In the rows, zero is written as 128.
Each row of numbers stands for one element and depends on some of the facts below. Use the named rows to name the rest.

Some facts about the elements:
stadas	κ	kebros; mifla	κ	ziklor; bragur	κ	studrosta; rudrus	κ	keplo; bidro	κ	nogrozi; bidro	κ	fiko
bidro	κ	gravagam; loplar	κ	plitrok; loplar	κ	stifik; plitrok	κ	droba; rabafa	κ	baskes; rabafa	κ	bragur
tona	κ	flapom; fistigro	κ	zogror; ploklur	κ	dridrarim; napitro	κ	dibas; sopir	κ	stogik; bregresek	κ	motritrun
flenon	κ	gruduner; grakolil	κ	skaplom; plema	κ	ploklur; gutim	κ	rebro; drasek	κ	stabrakim; ziklor	κ	mafar
baskes	κ	plema; mosko	κ	pogrem; kleklo	κ	plitrok; lomas	κ	brorel; dumok	κ	fuzul; dumok	κ	stifik
vuviplar	κ	fonutin; pluzo	κ	skosta; pluzo	κ	trubas; muder	κ	stigul; sovik	κ	doskim; sovik	κ	flenon
stiso	κ	bofir; grepler	κ	doskim; grepler	κ	bepe; grepler	κ	grome; bastefik	κ	skaplom; detrom	κ	deskol
detrom	κ	stopu; detrom	κ	loplar; rutur	κ	brogis; takir	κ	doskim; stigul	κ	stiritrik; stigul	κ	robrom
fuzul	κ	dridrarim; ribril	κ	mosko; truklu	κ	mugal; truklu	κ	zeru; guplur	κ	flapom; guplur	κ	bridrar
stopu	κ	grupin; stopu	κ	popogos; nustede	κ	petir; studrosta	κ	fiko; trakek	κ	bridrar; mistek	κ	sopir
bilu	κ	dibas; grome	κ	ploklur; pastom	κ	studrosta; fladruk	κ	dumok; zogror	κ	lotur; drinos	κ	kleklo
gravagam	κ	kleklo; klaskem	κ	ribril; klaskem	κ	dotol; doskim	κ	skaplom; doskim	κ	dafafek; doskim	κ	trimur
doskim	κ	rezor; skivu	κ	plema; stifik	κ	dridrarim; skefu	κ	dumok; skefu	κ	sibe; skefu	κ	mifla
lases	κ	latasi; nubri	κ	trostoplu; nubri	κ	detrom; dibas	κ	plitrok; drizir	κ	grome; gagril	κ	peligru
grekik	κ	sopir; zefim	κ	trakek; keplo	κ	bastefik; dapes	κ	gruduner; dapes	κ	vupin; pogrem	κ	dumok
pogrem	κ	bilo; popogos	κ	lases; bilo	κ	rezor; kipak	κ	pogrem; stabrakim	κ	plema; grosarur	κ	dibas
grosarur	κ	dotol; breflo	κ	flenon; breflo	κ	dotol; dafafek	κ	napi; bofir	κ	damun; tegite	κ	robrom
vupin	κ	sopir; fluruk	κ	floklak; damun	κ	flapom; damun	κ	rutur; trimur	κ	skaplom; trimur	κ	napi
dotol	κ	flapom; tremar	κ	pogrem; stogik	κ	rudrus; latasi	κ	plema; latasi	κ	bilu; stevom	κ	drinos
dastakul	κ	bepe; dastakul	κ	rolovol; motritrun	κ	tiko; fiko	κ	fonutin; napi	κ	fuzul; napi	κ	stifik
brogis	κ	fuzul; stadas	σ	a; mifla	σ	a; neplofol	σ	a; veboke	σ	b; goro	σ	a
bragur	σ	a; bepe	σ	a; bidro	σ	a; droba	σ	b; loplar	σ	a; deskol	σ	b
plitrok	σ	b; rabafa	σ	a; skaplom	σ	a; ploklur	σ	a; sopir	σ	a; trostoplu	σ	b
fonutin	σ	a; flenon	σ	a; gutim	σ	a; drasek	σ	b; ziklor	σ	a; baskes	σ	a
mosko	σ	b; kleklo	σ	a; satro	σ	b; vuviplar	σ	a; pluzo	σ	b; muder	σ	b
sovik	σ	a; stiso	σ	a; robrom	σ	b; grepler	σ	b; bastefik	σ	a; rutur	σ	a
mafar	σ	b; takir	σ	a; stigul	σ	a; peligru	σ	b; petir	σ	a; rezor	σ	a
pagrok	σ	a; fuzul	σ	a; ribril	σ	a; truklu	σ	b; guplur	σ	a; mife	σ	b
trubas	σ	a; trakek	σ	a; bilu	σ	b; grome	σ	a; pastom	σ	b; gruklas	σ	a
matro	σ	a; sibe	σ	a; zogror	σ	a; floklak	σ	a; gravagam	σ	a; skivu	σ	b
stifik	σ	a; lipal	σ	a; skefu	σ	a; lases	σ	a; gruduner	σ	b; nubri	σ	a
drizir	σ	a; gagril	σ	a; mupluzak	σ	b; grekik	σ	a; stiritrik	σ	b; zefim	σ	a
keplo	σ	a; dapes	σ	a; popogos	σ	b; bilo	σ	a; grosarur	σ	a; skosta	σ	b
brorel	σ	a; nutis	σ	b; breflo	σ	b; dafafek	σ	a; bofir	σ	a; tegite	σ	a
miler	σ	b; vupin	σ	a; fluruk	σ	b; damun	σ	a; trimur	σ	a; dotol	σ	a
lotur	σ	a; tremar	σ	a; latasi	σ	b; stevom	σ	a; dastakul	σ	a; motritrun	σ	a
fiko	σ	a; rolovol	σ	a; brogis	σ	b; rebro	σ	a; stadas	θ	939; mifla	θ	793
neplofol	θ	139; veboke	θ	322; goro	θ	322; bragur	θ	793; bepe	θ	793; bidro	θ	322
droba	θ	793; loplar	θ	322; deskol	θ	528; plitrok	θ	939; rabafa	θ	322; skaplom	θ	528
ploklur	θ	939; sopir	θ	528; trostoplu	θ	139; fonutin	θ	322; flenon	θ	939; gutim	θ	915
drasek	θ	710; ziklor	θ	939; baskes	θ	939; mosko	θ	939; kleklo	θ	528; satro	θ	915
vuviplar	θ	915; pluzo	θ	793; muder	θ	139; sovik	θ	915; stiso	θ	939; robrom	θ	528
grepler	θ	139; bastefik	θ	139; rutur	θ	915; mafar	θ	139; takir	θ	710; stigul	θ	139
peligru	θ	915; petir	θ	139; rezor	θ	710; pagrok	θ	793; fuzul	θ	139; ribril	θ	939
truklu	θ	793; guplur	θ	322; mife	θ	139; trubas	θ	793; trakek	θ	322; bilu	θ	139
grome	θ	528; pastom	θ	915; gruklas	θ	915; matro	θ	939; sibe	θ	322; zogror	θ	915
floklak	θ	139; gravagam	θ	528; skivu	θ	710; stifik	θ	710; lipal	θ	710; skefu	θ	915
lases	θ	939; gruduner	θ	322; nubri	θ	322; drizir	θ	915; gagril	θ	793; mupluzak	θ	528
grekik	θ	939; stiritrik	θ	528; zefim	θ	793; keplo	θ	139; dapes	θ	939; popogos	θ	793
bilo	θ	939; grosarur	θ	915; skosta	θ	915; brorel	θ	710; nutis	θ	710; breflo	θ	915
dafafek	θ	793; bofir	θ	915; tegite	θ	793; miler	θ	939; vupin	θ	793; fluruk	θ	915
damun	θ	939; trimur	θ	915; dotol	θ	939; lotur	θ	915; tremar	θ	939; latasi	θ	793
stevom	θ	793; dastakul	θ	939; motritrun	θ	793; fiko	θ	139; rolovol	θ	939; brogis	θ	939
rebro	θ	528

Some rows with their names:
[146 122 131 138 187 113 114 118 145 123 139 110 110 126 141 134 132 114
 133 127 134 146 125 125 115 138 127 129 126 128 123 108 123 119] -> grome
[152 116 117 127 172 118 120 126 145 123 140 116 108 131 140 132 127 126
 127 132 128 135 127 122 111 129 133 116 125 129 127 107 122 125] -> bragur
[103 128 137 129 116 136 122 136 101 142 105 138 151 118 123 118 116 150
 128 136 131 126 103 143 147 120 100  97 132 116 127 133 134 118] -> fladruk
[132 107 116 127 160 122 124 143 137 129 139 124  91 130 127 122 117 142
 115 130 123 111 103 120 112 132  88  84 125 120 116 117 118 125] -> drizir
[ 87 134 140 126  87 132 147 101 123 139 144 142 108 132 104 120 128 128
 120 111 116 122 149 125 160 153 148 155 119 126 119 152 116 144] -> veboke
[122 112 110  74  80 114 132 151 108  64 134 148  98 120 138 157 125 107
 123 147 163 125 165 105  88 104  91 130 121 124 114 111 126 137] -> gagril
[ 82 122 159 145 107 122 129  71  77 132 128 123  89 114 123 126 117 150
 138 105 137 120 161 130 125 125 179 115 107 126 139 142 144 137] -> truklu
[126 125 136  92 173 139 124 140 133 131 125 126 143 127 121 107 128 147
 133 133 134 112 114 135 165 116 134 117 144 126 132 136 119 122] -> bredak
[112 122 143 103 148 131 126  99 107 140 141 114  87 130 107 100 131 139
 137 117 127 115 146 140 147 147 180 148 129 127 131 146 133 127] -> nutis
[147 133 117 157 122 118 120 128 131 125 119 123 134 122 147 146 127 122
 130 131 127 149 129 129  93 129 127 122 121 129 134 112 133 124] -> dafafek
[125 131 145 132 115 143 132 139 119 129 122 140 166 132 126 125 125 130
 127 134 136 136 110 134 169 111 114 134 143 132 130 137 135 127] -> dumok
[123 130 145 132 115 143 132 137 119 129 122 139 164 132 124 126 124 129
 126 134 136 136 109 133 168 110 113 128 141 131 129 135 136 127] -> pogrem
[156 140 136 167 133 120 124 121 146 112 134 117 152 131 150 158 140  90
 134 123 138 164 133 123 117 126 134 166 130 142 131 114 137 128] -> skaplom
[107 129 143 130  78 139 141 114 103 137 140 131 112 138 107 119 126 130
 126 116 125 117 139 133 151 140 152 154 128 131 128 156 139 138] -> satro
[115 115 113 124 170 117 131 131 159 131 142 134  93 124 125 125 122 136
 111 125 114 115 114 112 121 138  90  88 117 117 110 115  94 131] -> nubri
[104 130 155 144  98 128 130  84  96 135 142 124 112 132 114 126 130 109
 135 115 136 149 153 137 157 156 166 179 124 131 126 141 148 130] -> mupluzak
[197 158 117 202 135 125 115 129 167 157 115 109 155 128 147 144 142 115
 131 128  97 202  94 149 124 150 161 156 130 143 145 108 143 117] -> trubas
[ 88 127 157 149  97 129 131 104  87 137 121 131  37 100  99 121 118 169
 122 108 122 163 106 143 157 128 150  98 108 122 131 143 150 134] -> fluruk
[136 123 115 151 111 118 121 132 116 131 118 128 119 123 141 140 119 128
 122 135 124 138 119 127  91 130  99  98 115 122 125 110 133 124] -> dastakul
[ 89 125 138 135  82 132 131 108  83 152 124 130  92 124 103 112 115 154
 125 116 118 110 131 144 131 152 135 117 118 115 124 154 139 128] -> breflo
[155 116 117 121 169 119 121 133 147 124 138 118 110 131 138 129 128 128
 126 133 126 128 123 120 111 127 130 111 126 130 129 109 121 127] -> ploklur

Name these rows:
No name comes twice in this set of rows, the named rows included.
[106 111 117  85 154 140 127 136 112 151 131 126 202 153 125  95 116 135
 134 141 133  42 143 131 126 141  99 117 150 112 121 146 107 114] => lomas
[ 83 124 138  82 114 131 130 141  89  97 106 141 142 110 127 126 119 150
 138 133 158  89 144 125 122  88 107  96 130 116 129 142 125 128] => bregresek
[184 179  87  14  72 141 119 223 149  84  85 153  88  92  93 130 167 133
 133 173 131 236  93 173 193 140 143 202 157 124 126 125 134 110] => kebros
[ 57 100 144  66 143 125 139  85  95 124 145 138  77 124 105  97 120 146
 133 113 141  57 183 107 123 119 154 107 111 117 124 148 114 143] => muder
[133 125 145 190  85 135 125  87 102 183 139 132  97 140 108 114 120 125
 115 127 100 193 100 155 187 187 153 155 122 130 127 126 157 124] => pluzo
[116 140 147  79 119 141 142 145 127  78 120 135 176 124 135 139 138 123
 145 125 163 101 157 116 146  70 152 155 146 141 139 149 127 139] => tiko
[187 136  72  44  40 123 120 213 134  81 119 166  25 108 100 147 144 106
 101 187 129 247  90 145 158 159  74 172 132 119 100  88 139 118] => stadas

The same elements again, as new rows of numbers:
Some elements and their rows:
[152 119 110 161  90  98  91 136 109  75 140 115 101 137  92 159  75 123
  67 148 139 161 134 102 177 146  78 147 112  63 114 117 152 124] -> drizir
[154 135  98 163 114 106 102 114 106  66 170 125 109 137  80 161  69 112
  80 155  76 181 146  87 169 122  71 133 134  39 114 102 164 119] -> grome
[144 117 106 159  78 106 109 190  93 117 199 130 143 129  97 142  85 115
  82 140 117 129 140  66 134 140 105 154 105 133 143 124 205 122] -> grakolil
[151 137  87 166  94 102 104 166 112  56  97 143 133 144  62 179  67 111
  94 102  51 186 159  96 126 114  69 133 133  76 156 109 182 116] -> dridrarim
[150 125 110 149  96 110  90 149 116  83 158  95  92 124  93 135 102 119
  72 190 128 137 171 101 181 132  97 168 119  82  98  99 155 131] -> nubri
[153 134  93 162  89 106  95 173 112  58  90 148 120 142  67 181  77 114
  91 131  61 192 168 104 129 115  71 140 129  73 155 114 186 123] -> plema
[158 119 101 156  66 122 113 155 133  74 132 134 124 140  81 177 109 130
  73 181  91 155 181  85 126 126 112 148 112  11 149 130 149 130] -> skivu
[156 125  99 152 139 108 105  97  87  81 134  96 106 127 102 127 109 128
  79 163  83 127 137  85 146 114  85 138 151  80 116 105 161 113] -> brorel
[156 131  99 159 135 104  96 124  91  93 107  97 104 129 106 140  98 129
  81 158 133  97 158  76 154 118  77 144 160 102 114 100 150 102] -> trubas
[154 127 102 160 102  92 109 113 107  89 159 126  99 132  91 131  87 131
  76 134 132 141 118  95 175 122  79 141 108  90 109 114 155 124] -> ribril
[158 132 103 156  96  63 103 119 122  98 125 103 105 129 109 114 103 132
  77 207 134 107 138  83 171 129  93 167 129 118 101 102 125 113] -> zefim
[153 122  93 158 116 103  96 158  86 101  81 120 119 129  94 146 112 142
  89 140 106 126 153  88 126 108  90 145 142 117 144 123 193 120] -> tiko
[160 130 101 158 123 101  93 125  89 100 122  97 106 127 108 138 108 126
  75 185 137 117 153  81 167 123  82 157 148  98 117 101 156 110] -> motritrun
[153 125  90 157 112 101  94 161  87 105  90 116 120 133  97 145 115 135
  92 134 117 126 158  82 122 102  92 146 141 129 149 121 193 121] -> zeru
[155 119  96 155 107 114  81 162  73  94  79 111 112 128  98 154 118 139
  91 146 135 134 184  97 139  96  92 150 144  98 147 124 200 136] -> studrosta
[148 123 102 164  68  91 107 172 108 100 157 137 127 135  80 153  95 124
  81 153 107 150 157  81 143 127 101 157 100 108 142 132 192 134] -> kipak
[158 124  92 144  84 151  96 180 156  87 103 127 123 127  89 152 124 134
  83 122  93 113 182 101 114 105 113 161  99  63 110 104 124 132] -> bilu
[164 135  94 157  87  58 110 101 142  80 121 133  94 135  93 110  96 138
  81 156 122 127 117  99 175 121  87 157 103 104 102 106 133 130] -> damun
[157 119 103 155 114  99  93 115  93  93 151 108  88 127 105 128 105 140
  78 148 172 124 135  92 183 116  94 151 116  93 112 119 165 141] -> stadas
[145 125 102 157 149 127 114 128  88 111 205 102 121 118 107 115  91 123
  81 150 107  97 117  56 145 117  94 132 140 119 105  96 171 101] -> sopir
[147 120 109 153 118 114 103 130  85 118 193 111 106 123 112 109 100 129
  72 125 156 107 113  73 173 123 105 144 101 118  95 118 164 124] -> grekik

Name these rows:
No name comes twice in this set of rows, the named rows included.
[156 117  93 153  92 125 106 154 119 103  96 131 114 137 105 155 127 154
  81 115 143 111 155  79 123 104 113 131 109  73 141 128 146 126] => miler
[144 117 106 155  90 105 101 183  94 119 165 122 131 123 100 126 109 126
  84 156 127 114 148  67 134 122 118 158 103 149 135 124 193 126] => mistek
[144 133  96 165 163 127 118 126  87 101 206 114 130 131  92 134  63 112
  78 108  74 114 107  52 130 125  78 117 140 105 116  92 171  88] => skaplom
[154 126  99 154 126  99 106 117 104 102 159 118 102 127 101 105 100 131
  82 114 133 108 110  79 158 115  88 138 113 127 102 104 158 120] => flenon
[147 127 109 159 131 109 102 145  94 117 188 100 121 122 113 121  89 120
  74 162 131  90 132  60 154 133  94 150 131 134 102 101 150  96] => vupin
[160 138 104 152  80  50 114 116 144  93 122 111 100 126 105 101 109 137
  78 232 116 104 141  87 167 131  99 177 116 117  90 102 119 123] => guplur
[154 124 113 156  94 101  91 127  90  79 155  95  92 128  94 154 104 115
  64 210 145 148 173  99 190 131  98 162 129  55 118 116 171 132] => rabafa
[151 130  97 159  69  99  89 174 105  75 116 130 119 134  74 167  91 119
  85 141  93 179 172 102 144 120  80 153 120  71 149 120 193 139] => stabrakim
[146 137 104 150  98 119  89 163 129  62 148 106 111 126  82 146  81 103
  74 165  81 157 170 100 174 127  80 162 122  62  90  83 141 123] => loplar
[144 127  86 142 103 164  94 193 162  80  93 131 119 127  90 148 114 137
  93  68  90 128 169  98 105  96 107 145 108  75 111  97 137 136] => plitrok
[155 118 107 152  54  94 105 169 159 119  91 135 130 135 112 124 124 150
  73 147 158  85 136  66 121 132 122 164  84 107 125 131 109 127] => breflo
[152 119 114 148  97 121  78 151 100  91 149  85  88 118  99 140 112 118
  71 216 143 124 178 102 181 120 106 174 123  83  94 102 159 135] => bidro
[165 137  94 166 111 103 112 115 108  57 156 129 108 137  77 163  65 110
  73 127  58 162 131 105 164 128  65 137 124  51 115  98 148 110] => fuzul
[153 134 103 165 135 108 106 134  88  89 140 107 116 133  93 151  77 116
  77 138 110 126 136  76 149 125  72 139 150  92 123  98 150  98] => bepe

The same elements again, as new rows of numbers:
Known rows:
[127 136 102 178 126 146 110 203 114 139 182 115  92 121 121 150  59 124
 127 147 144 150 131 145  98 133] -> bepe
[133 111  81 163 148 111 134 236 128 116 184  99 164 129 135 171  90 104
  83 145 162 178 134 103 140 136] -> fuzul
[145  90  65 148 145  46 115 159  98  99 157  94 130 119 148 144 110 109
  93 152 137  76 131 139  79 127] -> pogrem
[130 141 165  62 138 161 144 165 134 102 170 100 154 117 192  99 154 125
 169 149 186 116  93 149 172 106] -> grosarur
[115 152  92 117 115  93 121 129 131 110 124 157  87 118 154 108 109 121
 120 126 124 138 103 165 132 129] -> satro
[139 137  91 137  98  69 117 146 121 118 131 139 137 123 173 109  85 125
 128 123  99 103 127 161  66 103] -> kebros
[126 115 133  83 144 139 147 152 144 102 170 104 155 150 146 135 147 128
 177  98 138 117 110 147 151 125] -> nubri
[134  85  81 126 179  46  87 161 103 107 168  74  91 119 139 130  96 109
 110 154 142  38 112 148  79 139] -> doskim
[121 119  83  96 131  87 116  94 122 115 118 123 136 141 163 103 109 136
 157 107 117  80 113 138  87  91] -> lomas
[123 141 155 105 112 126 170 178 168 131 201 126 133 141 181 126 139 124
 220 116 129 120 112 164 106 144] -> gravagam
[144 107 105 111 157  81 165 148 142  99 169 111 169 160 191 124 158 127
 167 102 134  79 106 163  97 125] -> detrom
[143 157 153 101  95 174 124 152  98 111 142  93 148  79 167 108  85 113
 114 163 164 157 131 139 151  85] -> trakek
[109 149  85 112 136 156 144  81 132 104 107 149  60 150 142 136 103 125
 155 126 139 122  70 160 139 118] -> pluzo
[144 121 100 127 124 130 125 189 114 107 166  87 164 129 146 150  96 103
  86 139 173 148 137 120 156 116] -> rutur
[ 98 140  83 110 126 103 130 109 135 105 106 156  83 137 156 109 118 123
 127 127 135 136  82 152 152 118] -> fluruk
[134 124 108 149 108 114 123 186 124 128 167 117 156 119 132 147  80 108
 109 121 121 162 144 132 127 117] -> sibe
[134 121 132 107 130 109 162 211 144 118 198 128 174 161 154 138 143 121
 129 121 144 122 128 141 144 144] -> lases
[140 136 101 146 162 137 205 159 133  82 168 148 115 168 172 151 134 114
 150 140 154 130  90 185 131 150] -> latasi
[114 135 130 104 106 132 108 157 135 127 143 124 121 120 140 127  90 131
 150 114 114 141 127 138 124 105] -> goro
[112 145 111 108 120 184 115 118 143 137 129 131 102 163 127 128  79 148
 170 108 141 152  88 113 117  87] -> tegite
[154 161 159 112  85 154 120 169  96 109 168 102 168  81 186  95  86 108
  88 197 176 142 131 136 152  93] -> dotol

Rows to name:
No name comes twice in this set of rows, the named rows included.
[134 133 129 109 149  69 158 155 148 110 186 131 156 141 205 102 152 143
 199 112 113  85 113 191  93 135] => drinos
[132 100  85 110 147 134 134 187 132 108 164  96 153 168 129 159 111 105
 103 113 150 137 117 111 159 121] => drizir
[120 112  76 125 135  74 130 151 108 102 149 130  97 129 134 139 109  92
  78 168 149 113 115 133 152 151] => mosko
[135  85  70 107 163  70 130 136 102  94 135  84 132 144 152 136 111 113
 120 137 146  61 108 136 105 124] => kipak
[147 143 142 140 128  70 163 173 136 108 199 124 166 132 221  96 156 128
 183 143 119 103 126 214  75 139] => dibas
[ 93 155 119 116 117 120 111 176 173 138 149 168 126 149 141 126  95 144
 172  85 109 178 110 130 124 109] => fiko
[137 106  81 152 121 122 165 192 116 110 186  85 145 137 132 181  74  89
 112 127 143 139 141 118 116 131] => grome
[104 135 115  74 127 139 110 146 164 123 138 150 120 170 126 119 114 140
 171  73 114 144 111 127 140 101] => vuviplar
[117 147  96 117  92 107 153 102 134 110 123 142  70 125 154 132  77 108
 150 138 119 126  99 158 114 128] => mupluzak
[136 112  95  84 148 122 133  97  88  84 124  69 158 112 190 105 113 119
 122 160 171  70  97 141 130  89] => klaskem

